Each row has a class, written after it, and each block has its own classes.
-17 -19  25  22   5  16  -6  44 -24  19 -34   3 -32 -53  33 -60 -33  -4  34   9  18  10  50  -9 -26  19 -14  -2  30 -23   7 -30  -1 | (103)
  5  15 -46  22  60  15  33  -7 -29  -2 -19  38 -49  45  54 -96 -31 -25 -14  20 -65 -56  29  -2 -62  15 -36 -24  17 -45  15 -37  16 | (62)
-13   4  -9 -17 -47 -11   1  -6  14 -12  17 -21  22  30 -17  14  11  -6 -14  -5  16  28 -23   5  14  -9  -6  16   4  -3   1  14  -5 | (62)
  2  -7  11  -9  14   8   0  -8 -12 -19   3  17   0   3  14 -42  10   3   8 -18  -6   2  10 -10  -1  24 -17   4   5   8   7   7  13 | (84)
-22   3 -20  -7  26 -12  28   4 -11 -16   1   8 -18  21  -3 -26  -2 -16  -4  27 -24 -26  20 -33  20  18  16   6  -7  25   1  19   9 | (94)
 25   7  41  39   3 -21 -30  77  -3  30 -41  19  15 -32  48  63 -13 -14 -31  25 -19  15   0   5  -8 -23 -21 -31  11   7   7 -17 -28 | (103)
 26  -4  -3  -7  10  17 -29  -4  12 -11 -10  10   5  14  16  -3  -1  -1 -12   4  -6   4   6  -6 -14  -4  -2  -9   7   1   1   1  -8 | (142)
 -9  -9   6   2  28   6   5   2  -3  -2   2   6   2 -26  15 -21   6  -6   7   9  -8   5  10  -3   6  13 -15  -8  -1  10  -1  -9   9 | (30)
 -2   0   3   1   2  13  -9   5 -17  -5   1 -14   9  -9  11   7   3   7   0  15  23  13   1  -7  -6   8  -6  -8  18 -13  -5 -16   5 | (62)
-17   5  -9   3 -19  -6   7  -4 -23  -5   3  -2 -12  12  10 -24 -10   0  -4   2  25   5   3  -5   7  -4  14  -2  13   4   1   8   1 | (103)
  6  -5  -1 -11  -7  -7  -2 -22 -32  -4  27 -11  24 -35   0  19  22   8   4 -21  37  42   0  -9  42  -3  22  11  -8  29 -24  44  16 | (103)
-34   7 -10  19  -5 -12  -4 -21  -7   6   0   8 -23  24  23 -12   2  -1  -8   0  36   8  14  -8   4  -3  15  -7   2  14  -2  -3 -20 | (103)
 -4 -27  16  -3  27  40 -44  -1   1 -16 -24 -26 -17  12  18 -35 -11  12  -5  -3 -11  23  22 -12  47  19 -30  18   9  -7  12  57 -18 | (142)
 -9 -14   9   4  18  15  -6  20  24  -1 -30  30 -17  20  17 -30   9  -9  -8   8  -9 -14  -9  -4  11  35 -13   1  17  -3   3  -8   9 | (85)
  4 -19   7   1  33   1 -11  -6   3   0   1  14 -11   7  34   9  -4  17  -4 -28  17   8   3  -6   4   8  -2 -36 -18  21   3  -1   3 | (30)
  0 -11  12 -11   4   7 -14  11   5   0 -19   6  -4 -10  28 -14 -17   7  -8  23 -19   7  -3 -12 -14   9 -23  14  29 -16   2 -20   4 | (84)
 -3 -19   4  15  28  18   6  -5  -6 -22   2  17 -14  -8   9 -38  -7  -1  20  -9  -5   1  30 -18  -8  19  -6 -21  -2  19  12  -1   2 | (16)
 16 -17   9  13  17   6 -26  44  14   8 -18  36  -1 -12  10  -2   2  -3 -17  19 -38   5 -15   2 -19  12 -22  -1  17  -4  -7 -14   4 | (30)
-11  -8 -19   0  47   2  81 -30 -34  -7  -6  -7 -49 -40  -4 -62  22 -30  27  74 -38  15  39 -27 -37 -19   1  -8  24 -34  -5 -22  45 | (30)
-12 -25  21 -15   4 -10  28  26  -1  23 -42 -13 -17 -30 -17  34 -32  -1  20  69  34 -17  -4 -21 -33   9  30 -23  59 -20  19 -54  23 | (30)
-11  -6  17 -36 -26 -23 -45   3  -2   7   8  12  26 -43  -3  -9  19 -26 -11  -2 -11  25 -18  15  -8  -3 -29  -7   8 -13  -9  16   5 | (16)
 13  11 -11 -18  62 -22 -31 -18  -7  17  14   4  28  50  25  41  44  14 -55  59 -17   2 -49 -23 -37  14  12  -1  13   8 -42 -38   9 | (94)
 -2 -10 -11  16  22   5 -15   8  29  14  -3  26   6  14  36   7  15  -4 -15  23   1  19  -1   6  -5  16  -1 -23  -4  25  -3 -21  -1 | (85)
  5 -14  24 -11   1  26 -25  38  -1  12 -14  21  10 -54  28  17  -2  22 -17  25 -40 -12 -10  21 -26  16 -13  -5  19 -16  -7 -16 -15 | (62)
  1  -5  -5   4 -18 -16   9  -5   4  25   1  -9  -6 -14  -2 -13  -4 -16  11   9  -3  24   4   4 -18 -12   4   7   4 -12  -7   5   9 | (103)
-18  -9  10  -4 -19   5  21   5  13  -1 -26  -5 -10   6   4  -4   3  -8   5  15  16  -7 -11   0   7  16   1   8  17   0   3  -8  13 | (16)
-10  -5 -18 -16 -21 -22 -10 -15  -5  11  -5  21  -9  17  33   7 -24   5  -9  14  40  -2   8  13 -62  15   5   0  29 -16   3 -39  -1 | (84)
  6  -7  -2   5  23 -12 -26  -3  -7  12  11   7   0  -1   8  29   6  10 -15  10   9  10  -6   2  -8   2   8 -18  -9   1 -13  -3  -3 | (94)
 -1   2  17  12  -9   7   3   7  -5  13 -26 -12 -13   3  27  27   6  11   0  -2  37   5 -11  10   2   5  -2   6  12 -18  -4 -18   3 | (85)
  1  -2 -26  15   8 -29  11 -38 -14 -21  11  24 -29  67  15 -28  -9 -23 -13 -15  77  34  17 -13  -8 -18  16 -21  10 -24 -15  -8  18 | (62)
-16  21   5  13 -25  -3   7   4 -22 -11  15   0  14   1   9   1  20   9  -6  -5   0  -2  -8  -5  18  -1   6  10   1  22  -3  17  -9 | (84)
-22   5  -5  11 -23   2  16  14 -11 -16  22   7  -1   6  22 -51  -4  -6   2  15 -11  10  20   0 -14  -1   9   0   4  11  -2   7 -16 | (62)
 43 -55 -45  15  60  33  -2 -19  59  40  22  -8  -9  12  -6 -15   9   4  17 -18 -68  59  68   7 -85  17 -31   2 -40 -13  -6  27  -3 | (30)
 19 -12   7  34   0  21 -13  16  30  -9 -10  23 -29  53 -13  22  -4  18  -5   1   0 -12 -15   9  -6   5  19 -27 -18  12   8   5  -2 | (62)
-24  -2   7  13   2  -5  -1  -8 -25 -23   4  -4 -17  36 -15 -12  -5  -2  -3 -34  29   5   6 -22  44  -5   5 -14  -9  21  11  42   3 | (16)
-21  -1   2   3  -1 -21  19 -24 -13  -5   0 -14 -22  -1   6  21 -15  -2  13  -5  44   7  14 -20   2 -13  14   2   2   9   0   2  10 | (30)
 15   9 -20  23 -19  74 -11   6  51 -25  65 -11  54   4 -54 -17  50  25  33 -29 -80   1  28  11  48  36  11  70 -97 103 -21  76 -37 | (16)
 10 -19  13  -7  16   3  -4  -4   1 -11   6   3  -2 -28   1  27  -2  17   2   9 -16   2 -12  -7   9   7   6   2  -5  16 -10  16   6 | (30)
 19 -18 -13  10  19  30 -34 -19  13   1   3  46 -11   3  27 -80  27  -3   4  -3  -5  32  20  -8 -41  15  -9 -17  21  -4  -5   1   1 | (103)
-23   6  15 -31 -16   4 -34   5 -14  24   7  -8  31  -5  10  25  21  24 -30   6  10   8 -17   2  33  -2  20   1  22   2  -3  27 -42 | (85)
  3  -3  15  28   7  17 -27  30  16  -7 -28  35  -3 -15  27 -16   1 -13   9  10  20   8   8  -2   1  21 -26  -9  20   4  11 -45  -4 | (85)
  3   0  18  10 -29   2 -14   4   9 -11 -20  13  -4  -2   8  32  -6   9   1 -10  31 -15 -13  -1   7  -2  22   1  14  13   4  -5 -19 | (142)
 -2   3   2  26  25  -7 -17  -7   1 -17  20  24  12  34  -4   8  41 -10 -30 -12   4  13  -8  25  20   9 -17 -18 -30  29   3  25  -5 | (94)
 -4  -7 -24   7  10  12  20  -7  20  25  13  -3  21  13  13 -30   2  -8 -11 -20 -19   8  16   9  -2  -7  10 -12  -7   9   3  12  -9 | (142)
 -8  -6  -6  12 -16   0  14   3   6  13 -16   9 -16   3  -1   1 -15   4   6  16   9 -15  -3  -1 -13  11  20   4  23  -1   7 -16  -9 | (103)
 10   0  22 -10 -40  24  21 -56 -40  12   9 -85  10 -51 -26  54  -4  38  37 -23  62  33  10  19  10 -35  24  46  10 -29  -2  26  -6 | (142)
-25 -14  -4  -8  29   6  21 -15  -4 -18  -8  15 -12 -13  17 -41   6 -12  10  19  15  -1  14 -16  11  25  -9  -7  19  11   7 -15  19 | (30)
 -6   5   1  -7  -2 -22 -29 -25   9  12   1  -4  -3  37   3  42   7  -5 -27  -3  17  25 -16  -2   0 -23  -2  -1  -2   1  -2  20   2 | (85)
 18  -5  -1 -11  27  19 -24 -20  -6 -15   0   8  -4  -8   9  -1  10   7 -17  39 -33  12  -5  -4 -11   1 -20  14  14 -23 -14   0   0 | (62)
  19  -32   18    0   51    9   17   22  -12   30  -10   30  -25  -40   22  -89   -5   -6    7   43 -114  -11    5   -4  -44   26    0   23   21  -21  -25   21   17 | (103)
 -9 -16  12  -2 -12   5  24   7  36  14 -19   4 -20  -7  22  14 -14   9  -9   7 -21   2  -7   6  -3 -19   2   3   4   0   8   0 -10 | (30)
 -8  -1   4   5 -14   2   7  14   6   8 -21  -4 -14  14  -3  -8 -14  -2   4  13   6 -14   0  -4  13  11  11  13   8   2   4   1  -4 | (103)
  8  -8   3 -21  11  21  31 -13   7 -15  -8 -10  -2 -14  -1 -17  18   8   9  36 -34   6   4 -15 -15  12 -14  34  17 -15  -5 -26  16 | (84)
 10 -14   8   3  16  15 -21  11   0  -6  -2  16  11 -25  22  10  13   5  -7   2  -4  22  -2   8   6  17 -20 -10   4   8   1  -1   4 | (85)
 -6 -14  12   1   3   1  16  25  -4  10  -9  -5  -6   3   1 -10 -14   9   7   7 -30  -4  13  -9  -6  18  -1  14   6   7  12  10   1 | (84)
 -8 -15  -7 -10  -5  -5 -13  -1  -2  16  18   9   4 -14  17 -24  -5  -2 -10  -6 -20  30  11  12 -21  -2 -10   7   3 -21 -14  14 -10 | (62)
-12   0  -4  -7  -6   4   7   3  -2 -15   1   6 -12  24   3 -47  -6 -13  -4  11  -7   2   0  -7   6  -1  -3  -7  10  -8   7   6  11 | (62)
-21  -9   9 -11 -16  -7  40  -1   2  -4  -9 -16 -15 -15  -7 -12   9  -6   9  21  -6  -1  -5  -2  12   3   8  15  13 -10   6   9   4 | (94)
  0 -12  -1   6   4  -3   3 -21   3  -2 -24  -8  -2 -12  17  35  -6  -5   1  39  14   1  -2 -12   0  14  12  21  34   7  -2  10   2 | (142)
  2   4  15 -14  15  -5 -31   5 -28  -5   2  31  23 -34  42 -29  14 -13  -4 -27  15  21  -1  -8  45   4 -15 -16  -9  32 -10   9  17 | (16)
-10   6  -2   4  -9 -17  11   5 -18   5  13   7  16 -16  11   2  25 -12 -11 -13  23  28  -2   5   4 -18  -4 -14   5   0  -9  -2   2 | (30)
 -4 -15 -10  -1 -12 -10 -12 -24  32  13   9   0   7  28   0  18   5   9 -16  -8  24  32 -19   2   7 -12   6   0  14  -9  -2   2 -27 | (30)
  0   1   8  -3 -19  -4 -16   8  -6 -18  16   0   3 -12   8 -29   4  -9  -8   0 -43  17  -5  12 -15 -14 -14  20 -11   5 -14  21  -2 | (142)

Next block, with new classes.
-24 -23   1  22 -20 -11  17  49 -34 -14  27  -4   9 -49  12  11  16  -9 -30 -14  -3  29 -22  37 -58  -5   3  10  45  10  -7 -12 -15 | (116)
 24 -11  27   1 -17  -6 -11 -30 -31  51  -6  -2 -33  10  23  45 -19 -29 -41 -70  15 -16  -6 -29  37  40  28 -45  -6 -33 -41 -31  21 | (60)
 14 -68 -33 -16 -33 -29   8 -32  74 -55  63 -17  -8  55 -25  54   9  18 -25 -12 -88  43  16 -14  -7 -37   3 -17   1 -38  15 -11  60 | (197)
-30  34 -19  15   4  47  30 -31  39 -29 -24  37  -4  12 -33  16  42 -11 -25  46  21  -1  60  -7 -30  -3  -3 -30  11  -6  18  14  -3 | (27)
-13  19  40  -4   1  -5  11  -2 -40   0 -19 -18  -7  17  39 -24  10  -8 -12 -55  11  20  -6  27 -52  40 -20   5  -7  -1 -12  36  27 | (27)
 19  50 -19  16  -6  23   1 -21  43  29 -22   5 -19  31 -12 -61   0  60 -26   0  17  13  22  -1 -19  -5 -29  43 -20  53  58 -11   1 | (116)
-19  93  36  22  49   9  26   0  41  13 -58  41 -10 -13 -57 -11 -18  30   9 -15  56 -23 -26 -31 -27 -35   7  16  33  15  36  22  -8 | (140)
-33 -30  13  -2 -12 -13 -27   4 -11 -41  -7 -28   6 -10  43 -30  23 -20 -19 -47  54 -24   5  -5   8  33   1  26  78  18 -13  12 -37 | (80)
  1 -59   3   2   3 -22  15 -41  -9   1  19  -3 -43 -36  30  -1   8   6 -28   4  29 -32 -15  -1  66  26   2 -15  26   6 -51 -11  18 | (127)
  7   1  50 -32   9 -32 -18 -62  29  29 -10 -10  -1  45  -2 -24 -18  72 -41 -27 -16   2 -11 -19  14  17   2  14  -7 -24 -15 -17  35 | (167)
-10  71 -22 -14  23 -27  -2 -39  38  23 -49  -8 -25  37  23 -13  -9  28 -35 -35   8  14  42   2 -59  20   2  14   0  46  24 -12  11 | (45)
-59  -4  45  -1   6 -32   8 -64 -18  25   8 -34 -30  18  56  28 -26  -9 -57 -45  35 -22   3  -9  17  27   8 -23  19  -9 -55 -27  37 | (167)
 -8  54   1  41 -87   9 -17 -42  62 -26 -38   1 -17   4 -17 -63  15  -8  16  60 -29  -6  47 -66 -31  23   1  -4 -16  10 -16  -7   0 | (27)
-13  17  30   2 -11 -35  18 -60 -54  14  16 -24 -24 -26  44 -38 -10   0 -24 -41 -20  -3 -20  13 -10   6  21 -10 -20  21 -39 -64  39 | (5)
-16  42  24   7 -19  -8  -4   9 -33  29 -30 -31   3  30  26 -77  -7  32 -40 -15  16  25  -6   3 -73  41 -25  34 -15  17   4  12  31 | (140)
-14  65 -25  22  47  10  34 -37  20 -17 -12  11 -24  16 -14 -52  14  30   3 -15  15 -17  22  28 -14 -49  -7   2 -21  27  32  -7  10 | (75)
-21 -46 -20 -29  -2  32  39 -52  30   2  13  18 -28  63  18  30   9  22 -10 -29 -45  36  18 -34 -25  14 -29  11  17 -59  15 -43  30 | (116)
  3  69  20  17  43 -13  -7 -10  21  18 -79  12 -22  19  15 -23 -27 -16  15 -47  55  -6  16  -6 -54  17 -15  -2  35  68  26   2  19 | (167)
 -73   12   39  -25  -52  -52   -8  -27   71  -57    4    7  -16    1   29  -22   75   24    1    7 -110   -2    9  -61    2   51   57  -10   34  -53  -41  -13    3 | (140)
-27  52 -20  33   0  47  22 -58  51  -8 -50  64 -30  -6 -10  25  17 -22  25  29   8 -15  55 -61  -1   4   1 -48  12  28  12  45 -18 | (116)
-31  16  69 -15 -57 -44 -60 -14  56 -15   6  20  22   0   9 -24  32   7  53   5 -56 -19  24 -61  35  50  32 -23  10   8 -41  39 -25 | (80)
-34  35  12  25 -76 -12 -32 -30  64 -14 -35  45 -40   8  26 -43  33  25  52  12 -43 -36   1 -35  39  18  28   7 -21 -16 -18  10 -13 | (45)
-36  48   8  19 -25 -51  10 -21  79 -37 -10 -22 -32  26   0 -25   3  22  17   4 -39 -26  11 -43 -15 -22  16   2  31 -26 -38 -12  43 | (27)
-39 -53  21   0   4 -23  21  49 -50   2  12 -11   2   5  71  52  20  16 -59 -24 -48  43 -38  47 -21  43 -16  12  23 -25 -15  27  -1 | (167)
-38  20 -17  18 -15  38  23 -12  23 -20  -7  46   5 -35   5  39  49 -29  -9  30 -29  11  29 -28 -22  24  22 -55   5  13   7  16 -27 | (75)
-60  12  10  -3   2  15 -34 -34  16  25  22 -33  -5  -1   6 -39  10  31 -55 -19   2  -9  -2 -17  19  12  17   0  -7   5  31  16 -12 | (80)
-24  37 -71  35  -2  47  35 -27  31 -28 -34  46  -9  44 -13  18  59   9 -21  18   3  -7  68 -19 -10 -35  30 -24  15  -1  24   7   7 | (160)
  6 -14 -11  -1 -10  13  15  19 -38 -32 -35  -3  17 -34  -8 -22  22 -38 -52  23  68 -10   5  21 -24   6   0  44  60   9   0 -60 -40 | (160)
-52 -12  36 -25  42 -29  -9 -95  25  24  25 -18 -21  32 -13 -43 -19  75 -47 -30 -50  30  -8  -8 -25 -11 -34  14  -5  -3  20  28  40 | (60)
-49  43 -10  29 -14  29   7 -56  47 -36 -13  35 -10  -3 -13 -48  45   6  17  -2 -16   7  42 -36 -62  -6  27 -43  14  22  13  -4  16 | (167)
 10 -38  -6  28   3  34  58  25 -61 -42  11 -26   5   8  12  64   7 -50 -13 -23 106  28  19  23 -45 -13 -34  19  53   6  -1  -2 -14 | (60)
-15  29 -17  18 -15 -28 -30 -24  84 -44 -30  22 -17  28   8 -11  69  35  39 -13 -27 -20  44 -22  29 -13  77  -7  37   0   3 -22   2 | (167)
-44 -24  56  17  30 -19   1  -6 -47  11 -31 -18   0   7  89  25  25  14   0 -65 -37  52 -22  -9 -32  38  25  35  48   8   8 -19 -11 | (127)
 -8  -4  42 -25  11 -14 -31 -47  36  -3  -4 -36 -21  17  12 -34  -5  21 -32 -46  40 -17   1 -14  15  41  -6  13   0   5   6 -17  -1 | (197)
 14  23 -34  25  -1  14  -4   5   9  11 -46  55  -2  -3 -16 -60   8   7  24  -9  51   6  35  24 -33   3 -47  48  24  89  38  -1 -36 | (75)
 -6 -41 -11  14 -30   1  34  23 -29 -49   9  -9  -7  -9  22 -36  45 -12  13   4  74   0  13  42 -23  -2  -6  50  60   5 -26 -73   1 | (127)
-16  -4   9 -11 -47 -44 -51  -9  83 -39 -27  20  -3 -14 -31  -7  39 -21   4  37 -96  15  36 -52   9  28  46 -18  43  -1  -4   1 -10 | (167)
 23 -58 -28  -4  -6  21 -45  -5  42 -13  24  17  12  20  -2  -1  19 -28  18 -32 -55   9  30 -51  36  13   8 -24  25   9  32 -41 -27 | (75)
  6   3  52  29  51 -37   9   2  -3 -20 -37  16   5   1   5  -5   2  53  31  14  -4 -15  -6  -8  -7  -8   2  17  50  -4 -23 -35 -25 | (5)
  4  29  54 -25 -44  16 -29 -67  24  39 -10 -33 -11  17  -2 -58 -15  46 -61 -20  52  -9 -18 -15  14  28  -4  37 -34  -4  19 -33  16 | (116)
  6 -46  -4   4 -28  36   6 -15  41 -12  17  32   3  14 -79  41   3  -3   1  29  -4  31  11  -5 -11 -28 -18  -7  -7 -36  39   5  10 | (75)
 16  42  24  10  31 -16  -9 -50  -5 -24 -63  24 -17  11 -11 -51  12 -10 -23   9   3 -10  22  26  21 -22 -14  18   5  39  35  12  -1 | (60)
-12  42 -14  19  -6 -28  -5 -20  42   6 -33   0 -45  14 -22 -45  -4  31 -10   9  22 -18  18  26 -36  -4  -9  17   1  16  20 -18  19 | (80)
-35 -43 -49 -33 -27  26  -6 -58   9 -39  15  12   4  44   1  16  15 -13 -53 -79 -22  29  39  -1 -58  -4   1  -9  30 -43   9 -15   1 | (45)
 59  21  33   9  32 -13  15 -70  37  -8 -79  57 -27  31  25 -18  18  28  36   2   8   9  19  -6   0  25 -14  22  -7  60  39 -25  19 | (197)
 43 -47 -18  39  -1  47  15  59  -1  -3  29 -12  -4  -6   6 -15   2 -18  12  19  76  -3  -7 -32  24   7 -51  18  42  43  25 -13 -20 | (60)
-47  -9  19 -10  -2 -13 -18 -59  14  36 -28  17 -19  15 -16 -43   7  65 -58 -27  18   4   6  19 -17  22 -11  40  14 -15   3 -16   3 | (75)
-57  12  40  20 -10  13 -13 -19 -22   6 -32 -25   1  32  70   3 -10  48 -58 -73 -13  26 -31 -10 -86  40  -6  16   3 -40   6  11 -22 | (45)
-53   3  30  -7  52 -21  22   9  -6   6  -8 -55 -11  13  71 -12 -23  30 -29 -22 -62  32 -57  -8 -71  30 -39  25  12 -23  18 -19  13 | (75)
 34 -42  72  24 -14 -11  10  50 -44  28  29 -32  -6 -16  24  34 -24 -43 -58 -24  32  -8 -28 -13  40  49 -10 -16  10 -11 -30 -68  -9 | (75)
 53   2   3   0 -47  27  17   2  10 -16  12   7  12 -19 -36  24   0 -41 -43   1  64  -5  -7  -3  22 -15  14 -13   8  20   9 -32  17 | (167)
  2 -15  18 -27   8 -46  19 -16 -17  12  -1  -3 -19 -21  34  54   5 -16 -87 -66 -24   8  -4   2  11  49  32  -6  28  -8 -38 -59 -10 | (197)
  5 -23 -32 -11 -35  46 -38 -11  36 -13   6  -3  -1  35 -16  -8  -8 -23  46 -22  15   0  12 -18 -18 -14 -11  -8  -2 -30  32 -10   7 | (116)
-57   2 -19  -8  19 -29  39 -23 -33   4 -44 -12 -10  24  43  19  -4   3 -39  19 -28  16  -4   0 -46   2 -11  17  31 -26 -30  29  48 | (160)
 36  22 -35  44  12  -7   7 -38  -9  -4 -47  18 -28  27  22 -12   8  -1  79 -28  24   6  13   7 -15 -39  30  19  -5  41  35 -24  32 | (140)
-49  75 -43  -3  13   7  41 -37  40 -25 -23  12 -16 -13 -17  13  23  -3 -30 -18 -22  19  34 -11 -80 -14  30 -26  20  14  10   0   5 | (167)
 15 -28  27  43  23  -2  76  54 -29 -43  34  -8   2 -14 -20  35  11 -37 -13  29  53  30  24  32 -19 -20 -48  14  37  42   9 -12 -13 | (75)
-17  -6  26 -41 -22 -47   7 -49 -18  32  45 -26 -11  20  58 -13 -13  -5 -26 -59 -23  -6 -13  -5  32   4  20   0   4  -5 -48 -63  70 | (116)
 30 -37 -19  15 -32  27  20  22 -41 -23  35 -31   1 -17  -4 -12  16 -69 -49 -38  41  16  44 -14 -30  35  -8 -21  35  13 -28 -39  -9 | (27)
-28  -4 -23  15  18  58  21 -36  55 -21   5  17 -14  13   6  -5  13  28 -24  45  17  -1  11 -39 -40  14 -30 -50   0  -1  31  42  18 | (45)
-60  19  49  21  23 -23  20  13  -1   9   1 -64  -9  21  54  15 -44  38   0   1  -5  26 -49 -14 -98   8 -24   4  -1 -32  -8  23  37 | (45)
-35  29   2  54   5  44  13  -8   6 -27 -15  24   3  10   0   0  26 -25 -26   6  25   5  52 -18 -41   3  -5 -43   8  32  20  12 -14 | (197)
 -56  -17   34  -12   27   11   -7  -12  -44   -9    8  -35   26   25   55  -42   -4   38  -24  -67  -29   44  -12    6 -114   48  -35    7   11  -24   -9   -5  -23 | (167)
  6  42  31  -3 -35 -45 -20 -16  85 -29 -29  21 -33  -5  -3  -4  28   1  73   5   1 -25  27 -23  12  37  25  -6  -8  24 -22  -6 -10 | (197)
-17  52  -5  12  27  36  39 -20   7 -23 -12  -8 -14 -32 -29  23  23  -7 -72  17 -23  42   6  10 -94   1   3 -36 -17   1  55   3 -15 | (60)
 -1  24  11  19 -37 -19   9 -21  82 -11 -18  45 -29   7 -32 -63  37  81  39  53 -28 -14  28 -50  -6  17   0   1  12 -12 -34  20  18 | (116)
 -9  -7  56   4  21 -27 -35 -61  22  15  -5 -49 -27   2 -13 -42  -4  50 -48 -36 -10  18 -17 -26 -31  14  22   1  10 -16  20 -23  27 | (60)
-70  69 -37  -7  20   4  50 -83  47  -5 -21  45 -40   7   8   2  51  33 -50 -37 -48   6  32 -15 -48  -1  32 -41   2  23  14  36  40 | (160)
-15  20  19 -24 -26  -3 -17   3  66   8 -38  36  -4  26 -11  -9  14   3  44  32 -33 -12  26 -69   5  58 -17 -14  17 -30 -39  51   8 | (27)
-22   4  64   0  58 -24 -26 -14   7  31 -53   3 -33  23 -14 -49   4  30 -70 -33 -61  26  -3 -27  11  33 -16  24  35 -11  41  21  -1 | (60)
 30  12 -21 -22 -38  -4 -49 -21  79  14  -7  11   0  29 -36 -25 -24  18   1 -20  13 -10  16 -42 -36  26 -12 -11   4  18  17 -23  10 | (140)
-33  65 -22  34 -16  62  31 -72 -27   3  -8  24   6 -30 -19 -67  26 -19 -18  15  47   0  27  -5 -50 -32  19 -33 -23  40   7  14  42 | (27)
-38  60  -6   6 -10 -19 -11  17  32   2 -25  26 -14   2 -25  -5  21  19  25 -23 -50 -23  33 -40  10   6  40 -16  19 -24 -39   5 -32 | (5)
  8  19 -11   2 -45   9 -24 -34 -42  40  50 -25 -17 -40  37  -8 -26 -50 -35 -68  45 -29 -15  12  15  32  21 -52 -60  53 -17 -29   1 | (140)
-47 -20  67  24  33 -58   2  37 -28 -12  -2 -34 -16  15  56   8   2   4  27   5 -26  19 -22  20 -50  33 -12  -3  19 -18 -16  12  23 | (140)
